Below is a small trained network, with its code and all its weights. Each question gives an input and a target symbol and asks what happens when units are switched off, that is, made to give their printed mean instead of their output.

import numpy as np


def w(rows, s, z=0):
    codes = np.array(rows[::2]) - 128.0
    scale = np.full(codes.shape[1], s)
    scale[-1] = z or s
    return codes * scale


def f(y):
    return y / 2 * (1 + np.tanh(0.7978845608 * (y + 0.044715 * y**3)))


def softmax(a):
    e = np.exp(a - a.max(-1, keepdims=True))
    return e / e.sum(-1, keepdims=True)


def log_softmax(a):
    a = a - a.max(-1, keepdims=True)
    return a - np.log(np.exp(a).sum(-1, keepdims=True))


def net(x, mask):
    ids = ['ΘΠΦαεημξστ'.index(c) for c in x.split()]
    T = len(ids)
    res = E[ids] + P[:T]
    u = 0
    for l in range(2):
        q, k, v = (res @ M[l].T for M in (Q, K, V))
        z = softmax(np.where(np.tri(T) > 0, q @ k.T / 3**0.5, -1e9)) @ v
        res = res + np.where(mask[u], z, O[l][:, -1]) @ O[l][:, :-1]
        u += 1
        y = f(res @ A[l][:, :-1].T + A[l][:, -1])
        res = res + np.where(mask[u : u + 16], y, B[l][:, -1]) @ B[l][:, :-1]
        u += 16
    return log_softmax(res[-1] @ U[:, :-1].T + U[:, -1])


Q, K, V, O, A, B = {}, {}, {}, {}, {}, {}
E = w([
[167,201,116,173,141,156,50,238,94,74,142,138],'Θ',
[108,81,168,120,128,152,230,120,35,175,124,91],'Π',
[207,151,128,69,150,130,125,192,64,133,188,159],'Φ',
[13,88,189,159,129,160,149,221,78,128,58,102],'α',
[61,197,148,86,132,107,175,199,144,87,92,146],'ε',
[190,217,188,143,100,120,113,120,20,112,103,125],'η',
[120,55,50,171,130,32,43,161,153,122,184,154],'μ',
[7,120,159,81,100,44,184,33,141,105,185,170],'ξ',
[150,68,125,160,42,194,110,188,87,104,150,195],'σ',
[173,187,77,189,115,33,176,54,193,174,56,117],'τ',
],0.013)
P = w([
[140,75,159,62,159,125,89,105,118,101,140,104],'0',
[76,177,53,127,203,156,178,100,120,117,104,126],'1',
[66,200,138,86,88,122,112,148,101,244,107,88],'2',
[152,96,166,140,132,114,114,122,130,67,187,101],'3',
[100,115,39,139,177,87,179,125,103,118,86,166],'4',
[89,197,152,144,83,99,128,163,106,211,129,123],'5',
[172,100,183,171,106,107,151,148,152,32,208,126],'6',
[125,126,70,199,175,65,195,138,107,92,122,197],'7',
[119,191,164,130,76,59,153,206,116,171,137,163],'8',
[132,78,162,116,139,125,102,86,148,73,169,78],'9',
],0.011)
Q[0] = w([
[80,202,54,203,245,74,195,111,137,178,85,158],'L0H0',
[183,163,141,42,102,254,125,132,124,104,44,172],'L0H0',
[167,57,120,87,159,178,160,126,44,19,98,189],'L0H0',
],0.0056)
K[0] = w([
[102,121,124,188,204,72,218,99,154,214,47,118],'L0H0',
[160,205,120,65,135,159,103,151,112,154,50,213],'L0H0',
[91,180,164,36,172,248,154,228,25,148,85,2],'L0H0',
],0.0057)
V[0] = w([
[45,56,44,121,155,46,105,27,255,178,222,9],'L0H0',
[192,142,193,172,106,83,161,172,68,112,68,206],'L0H0',
[125,147,159,67,77,215,59,58,174,87,149,183],'L0H0',
],0.0036)
O[0] = w([
[159,111,93,2,71,148,186,163,169,91,77,127,179],'L0H0',
[133,121,119,189,115,102,90,97,126,75,186,163,163],'L0H0',
[123,119,136,163,122,159,99,32,148,149,117,140,4],'L0H0',
],0.0088,0.0024)
A[0] = w([
[90,80,108,100,96,79,93,142,135,106,145,115,164],'L0N0',
[137,157,103,115,103,62,123,40,175,72,105,94,151],'L0N1',
[130,81,132,150,146,187,205,121,87,122,169,125,154],'L0N2',
[172,57,129,167,113,216,46,176,104,116,161,156,177],'L0N3',
[89,86,196,160,168,142,124,174,103,103,127,98,117],'L0N4',
[92,72,141,164,61,120,134,138,115,134,118,144,205],'L0N5',
[164,137,68,135,254,146,188,148,71,36,141,127,252],'L0N6',
[106,193,67,183,148,110,142,92,153,85,97,146,150],'L0N7',
[57,125,162,138,100,156,97,147,99,125,152,134,177],'L0N8',
[87,70,131,80,119,137,150,153,115,67,109,134,162],'L0N9',
[80,111,98,127,196,152,159,136,184,55,101,139,234],'L0N10',
[160,133,152,144,181,161,31,102,133,84,171,122,158],'L0N11',
[83,186,91,127,85,92,135,215,95,144,84,198,211],'L0N12',
[195,177,186,100,60,79,90,117,157,105,151,104,244],'L0N13',
[104,166,75,146,117,52,194,141,122,170,132,129,151],'L0N14',
[111,79,164,131,100,139,113,81,100,138,186,112,174],'L0N15',
],0.0082,0.0034)
B[0] = w([
[130,171,90,89,129,119,89,125,120,93,201,142,176],'L0N0',
[192,120,135,126,64,81,157,142,153,115,83,173,169],'L0N1',
[139,53,129,133,126,191,164,110,86,134,159,127,147],'L0N2',
[131,109,129,110,91,159,147,89,199,130,200,98,178],'L0N3',
[154,156,128,144,154,156,153,164,128,73,96,9,162],'L0N4',
[101,131,135,121,67,154,123,145,105,83,134,112,163],'L0N5',
[82,90,27,174,138,81,145,86,169,164,142,109,225],'L0N6',
[106,73,117,171,105,130,129,100,149,212,72,158,164],'L0N7',
[130,177,154,127,105,127,143,151,113,112,122,98,163],'L0N8',
[124,142,149,141,123,100,154,106,101,59,125,79,173],'L0N9',
[74,110,100,166,128,10,62,123,183,91,58,105,177],'L0N10',
[182,199,101,129,89,125,114,126,167,127,162,117,163],'L0N11',
[2,109,113,127,98,87,116,159,63,168,152,152,254],'L0N12',
[181,113,197,75,120,57,118,175,148,166,186,98,195],'L0N13',
[72,157,171,155,109,130,182,159,144,205,123,142,213],'L0N14',
[154,143,118,91,102,166,122,89,71,94,173,127,148],'L0N15',
],0.0071,0.0098)
Q[1] = w([
[132,200,156,46,72,134,131,254,96,145,181,119],'L1H0',
[155,134,163,115,205,127,125,129,114,33,137,104],'L1H0',
[221,146,146,71,154,196,96,54,203,87,71,118],'L1H0',
],0.009)
K[1] = w([
[132,155,154,178,111,26,138,140,161,62,220,250],'L1H0',
[61,175,139,84,253,101,58,91,116,95,156,53],'L1H0',
[118,219,70,21,195,146,65,36,146,159,106,127],'L1H0',
],0.005)
V[1] = w([
[69,128,127,137,122,173,122,122,64,65,152,51],'L1H0',
[125,155,166,117,150,119,254,71,83,104,114,144],'L1H0',
[164,190,137,154,130,71,156,184,115,133,86,86],'L1H0',
],0.0074)
O[1] = w([
[131,118,161,254,184,127,149,218,111,74,193,78,121],'L1H0',
[62,144,165,158,145,125,183,8,121,153,182,15,104],'L1H0',
[115,183,206,153,238,129,167,46,176,101,94,179,254],'L1H0',
],0.0078,0.0064)
A[1] = w([
[202,153,128,101,155,103,48,164,137,119,152,151,83],'L1N0',
[223,56,131,83,108,206,124,91,89,133,188,189,119],'L1N1',
[133,65,60,114,42,108,151,71,204,68,147,68,215],'L1N2',
[103,78,151,131,94,69,172,61,133,171,145,104,161],'L1N3',
[71,143,33,115,127,68,156,112,139,194,189,203,172],'L1N4',
[215,167,142,176,135,148,123,107,56,71,121,85,192],'L1N5',
[126,83,149,89,97,179,161,28,79,122,176,84,148],'L1N6',
[134,128,121,210,146,97,132,93,72,59,194,105,243],'L1N7',
[83,189,138,153,113,102,168,89,66,208,67,137,68],'L1N8',
[47,209,86,181,134,224,113,108,155,212,67,206,31],'L1N9',
[68,172,95,94,254,105,187,129,134,123,142,189,140],'L1N10',
[112,149,173,151,141,172,178,111,159,230,164,171,66],'L1N11',
[159,136,48,205,184,161,85,101,58,129,107,112,166],'L1N12',
[24,100,67,166,82,118,131,208,94,128,92,144,57],'L1N13',
[85,177,207,126,101,130,140,178,84,174,199,49,3],'L1N14',
[67,139,178,86,145,76,97,137,105,130,78,177,172],'L1N15',
],0.0064,0.0026)
B[1] = w([
[146,30,111,128,136,142,123,122,154,130,176,161,163],'L1N0',
[44,231,7,163,151,54,205,24,95,152,134,149,143],'L1N1',
[64,88,122,131,139,214,107,172,112,138,84,229,183],'L1N2',
[109,147,166,84,155,130,127,112,148,147,185,99,202],'L1N3',
[153,83,108,86,124,197,169,144,127,79,53,86,251],'L1N4',
[133,103,135,141,48,171,184,160,154,197,100,127,162],'L1N5',
[75,132,133,241,51,137,95,161,143,175,81,131,148],'L1N6',
[57,170,144,83,118,102,116,179,87,133,104,120,219],'L1N7',
[86,76,126,156,183,173,89,112,138,99,182,126,220],'L1N8',
[173,71,200,75,80,116,68,100,40,77,183,91,185],'L1N9',
[188,133,97,166,106,150,26,108,137,94,44,111,201],'L1N10',
[113,195,53,126,121,122,62,170,94,53,105,135,166],'L1N11',
[77,113,229,60,83,89,204,136,97,96,140,110,153],'L1N12',
[191,96,151,155,87,100,160,109,148,149,163,78,221],'L1N13',
[190,78,39,186,145,92,159,3,183,17,124,175,200],'L1N14',
[77,83,79,144,113,167,117,183,138,209,111,144,209],'L1N15',
],0.006,0.019)
U = w([
[230,127,126,104,2,37,103,43,122,92,126,66,105],'Θ',
[63,147,15,59,183,78,156,61,183,159,240,53,109],'Π',
[166,174,80,50,119,168,172,143,107,38,87,54,147],'Φ',
[80,204,95,175,157,50,53,146,111,125,63,159,248],'α',
[139,95,144,173,148,207,29,150,231,178,167,53,199],'ε',
[45,167,177,35,75,84,72,136,59,126,168,114,114],'η',
[130,190,20,188,87,166,130,134,136,111,34,157,19],'μ',
[105,114,141,129,154,136,180,117,210,179,97,160,191],'ξ',
[111,70,174,130,96,154,176,214,68,238,93,139,174],'σ',
[133,41,107,132,176,161,79,86,113,25,122,195,3],'τ',
],0.0047,0.0024)

Each question gives the input, a string of symbols that net reads in full, and the target symbol t.
The units are the heads (3 rows each of Q, K, V and O) and the neurons (one row each of A and B). Each row of codes is followed by its name. A weight is (code - 128) times the scale printed after its matrix; where a second scale follows, it is the last column's (O, A, B and U).
mask holds one flag per unit, layer by layer, with each layer's heads first. A switched-off unit (its flag False) gives its mean, the last column of its rows in O or B, instead of its output. The means were averaged over made-up inputs and are rounded, as every weight is.
A unit's drop is (log p(t) with every unit on - log p(t) with that unit switched off) / (log p(t) with every unit on - log p(t) with every unit switched off).
The circuit of an input: a set's keep is (log p(t) with only the set's units on - log p(t) with every unit switched off) / (log p(t) with every unit on - log p(t) with every unit switched off). Starting from the 12 units with the biggest drops (on a tie, the unit counted first), units are removed one at a time, each time the one whose removal leaves the highest keep (on an exact tie, the one counted first), for as long as the keep stays at least 0.8.
units of the circuit, in order: the units of the circuit, biggest drop first
unit that matters most: the unit with the biggest drop
k most important neurons: the k neurons with the biggest drops, biggest first
k most important neurons of layer l: the k neurons of layer l with the biggest drops, biggest first
input η ξ μ α α μ Φ τ Θ, target η: 2 most important neurons => [L0N1, L1N9]
input Φ Φ σ, target Θ: most important neuron of layer 1 => [L1N14]
input ξ ε α μ ξ, target α: 2 most important neurons of layer 1 => [L1N10, L1N7]
input Φ μ ε, target σ: units of the circuit, in order => [L1H0, L1N15, L0N12]
input Φ τ ε τ Θ ε, target η: units of the circuit, in order => [L0N1, L1H0, L1N9, L0N12]
input ε Φ τ τ ε η Π, target σ: 3 most important neurons => [L1N5, L1N6, L0N2]
input ξ Φ Π Θ Π, target Π: units of the circuit, in order => [L1H0, L1N3, L0N6]
input ε Φ μ Π, target σ: units of the circuit, in order => [L1N6, L0N2, L1N10]
input ε μ α σ, target μ: 2 most important neurons of layer 1 => [L1N1, L1N6]
input μ μ η σ τ μ, target η: 2 most important neurons => [L0N1, L0N14]
input Θ Π Π Π Π Θ σ μ Θ ξ, target η: 3 most important neurons => [L1N14, L1N4, L1N10]
input ε Θ α η Π, target Π: 4 most important neurons => [L0N2, L0N14, L1N14, L1N3]
input α Π Φ Θ Φ μ τ μ, target τ: 2 most important neurons => [L1N9, L1N4]
input τ ξ Φ μ μ ε, target σ: 2 most important neurons => [L0N1, L1N15]
input μ α τ ε α μ, target σ: 2 most important neurons of layer 1 => [L1N14, L1N15]
input μ σ α, target Θ: 2 most important neurons => [L1N14, L1N13]
input ξ μ Π α μ, target α: 3 most important neurons => [L1N7, L0N4, L1N10]
input σ Π τ Θ, target ε: unit that matters most => L0N3
input ξ ξ η τ ε Θ Θ η, target τ: 3 most important neurons => [L0N1, L1N8, L1N9]
input α σ α τ μ μ μ ε, target τ: 4 most important neurons of layer 0 => [L0N14, L0N1, L0N12, L0N7]
input τ α τ τ τ Φ, target η: 3 most important neurons => [L0N1, L1N14, L1N9]
input μ μ μ Φ ε, target ε: 2 most important neurons => [L1N10, L1N13]
input μ ξ α τ ξ, target τ: 2 most important neurons of layer 1 => [L1N8, L1N10]
input μ ξ α η ε τ τ τ μ, target η: 2 most important neurons of layer 0 => [L0N1, L0N12]
input μ μ α Π ξ Π σ σ η Θ, target ε: unit that matters most => L0N12
input μ μ μ ε σ μ Φ, target Π: 2 most important neurons => [L1N1, L1N10]
input τ Π α Π η Φ σ η η, target Θ: most important neuron of layer 1 => [L1N14]
input σ ε σ ξ α μ, target Π: 3 most important neurons => [L0N1, L1N10, L0N6]
input τ Θ Φ μ μ τ μ α, target α: 3 most important neurons => [L1N7, L0N4, L0N10]
input τ τ Φ, target η: 3 most important neurons of layer 0 => [L0N1, L0N12, L0N4]
